Below are the code and all the weights of a small trained network. Each question names an input and a class and asks about switching units off, where a switched-off unit gives its printed mean instead of its output.

import numpy as np


def w(rows, s, z=0):
    codes = np.array(rows[::2]) - 128.0
    scale = np.full(codes.shape[1], s)
    scale[-1] = z or s
    return codes * scale


def f(y):
    return np.maximum(y, 0)


def log_softmax(a):
    a = a - a.max(-1, keepdims=True)
    return a - np.log(np.exp(a).sum(-1, keepdims=True))


def net(x, mask):
    res = np.array(x, float).reshape(1, 5) / 4 @ E
    y = f(res @ A[0][:, :-1].T + A[0][:, -1])
    res = res + np.where(mask, y, B[0][:, -1]) @ B[0][:, :-1]
    return log_softmax(res[-1] @ U[:, :-1].T + U[:, -1])


A, B = {}, {}
E = w([
[67,150,233,150,71],'x0',
[55,3,117,56,93],'x1',
[117,142,173,110,206],'x2',
[178,44,153,168,88],'x3',
[121,140,94,250,123],'x4',
],0.0065)
A[0] = w([
[193,187,124,161,84,133],'n1',
[161,82,73,36,155,165],'n2',
[156,157,116,146,26,152],'n3',
[135,134,214,118,154,255],'n4',
[80,248,155,153,175,174],'n5',
[118,168,136,37,151,176],'n6',
[155,205,27,218,185,144],'n7',
[112,113,154,148,114,169],'n8',
[28,41,105,101,110,110],'n9',
[181,33,150,135,170,145],'n10',
],0.017,0.0021)
B[0] = w([
[77,131,150,206,179,195],'n1',
[194,161,31,120,148,201],'n2',
[100,161,112,216,158,182],'n3',
[150,176,180,128,69,187],'n4',
[119,147,249,40,118,224],'n5',
[111,199,95,104,178,186],'n6',
[154,17,156,115,255,249],'n7',
[100,139,135,149,111,159],'n8',
[43,62,75,89,80,219],'n9',
[189,125,153,186,60,185],'n10',
],0.028,0.013)
U = w([
[160,40,177,147,252,203],'0',
[201,74,57,156,105,7],'1',
[152,219,38,81,185,156],'2',
[5,59,110,128,78,97],'3',
[69,152,156,254,171,146],'4',
[200,118,202,206,52,141],'5',
[104,183,246,81,137,43],'6',
],0.0062,0.0013)

Each question gives the input, the list of numbers given to net, and the class t.
The units are the neurons (one row each of A and B). Each row of codes is followed by its name. A weight is (code - 128) times the scale printed after its matrix; where a second scale follows, it is the last column's (A, B and U).
mask holds one flag per neuron, in row order. A switched-off neuron (its flag False) gives its mean, the last column of its row in B, instead of its output. The means were averaged over made-up inputs and are rounded, as every weight is.
A unit's drop is (log p(t) with every unit on - log p(t) with that unit switched off) / (log p(t) with every unit on - log p(t) with every unit switched off).
The circuit of an input: a set's keep is (log p(t) with only the set's units on - log p(t) with every unit switched off) / (log p(t) with every unit on - log p(t) with every unit switched off). Starting from all 10 units, units are removed one at a time, each time the one whose removal leaves the highest keep (on an exact tie, the one counted first), for as long as the keep stays at least 0.8.
circuit, biggest first: the units of the circuit, biggest drop first
unit that matters most: the unit with the biggest drop
top k neurons: the k neurons with the biggest drops, biggest first
drop of u: that unit's drop, to one decimal
input [-1,4,-8,5,-3], class 1: unit that matters most => n2
input [-2,-1,-5,2,-3], class 1: circuit, biggest first => [n7; n5]
input [-7,8,-1,-4,2], class 1: top 2 neurons => [n2; n9]
input [0,1,-2,-7,0], class 6: circuit, biggest first => [n7; n5]
input [-6,-2,-4,6,-4], class 1: circuit, biggest first => [n2; n10]
input [1,-1,-1,4,1], class 4: circuit, biggest first => [n7; n5]
input [0,6,-1,5,-6], class 1: circuit, biggest first => [n2; n10]
input [1,2,-3,8,5], class 4: top 2 neurons => [n3; n5]
input [-5,-4,8,-4,-6], class 6: top 4 neurons => [n5; n4; n3; n9]
input [0,0,-2,7,-4], class 5: circuit, biggest first => [n7; n10]
input [-1,-5,-3,3,-4], class 4: circuit, biggest first => [n7; n1]
input [6,4,-4,-5,-8], class 2: top 2 neurons => [n6; n2]
input [5,-7,-7,0,-7], class 4: top 2 neurons => [n3; n1]
input [5,1,-8,0,-1], class 4: circuit, biggest first => [n3]
input [7,-6,4,2,7], class 6: top 3 neurons => [n5; n4; n2]
input [-3,4,-3,1,4], class 3: top 2 neurons => [n9; n7]
input [-2,8,6,8,-3], class 1: drop of n2 => 0.6
input [3,8,-4,4,-2], class 3: drop of n9 => 0.8
input [-4,6,-8,6,7], class 3: drop of n9 => 1.2
input [5,8,4,8,-4], class 3: circuit, biggest first => [n9]
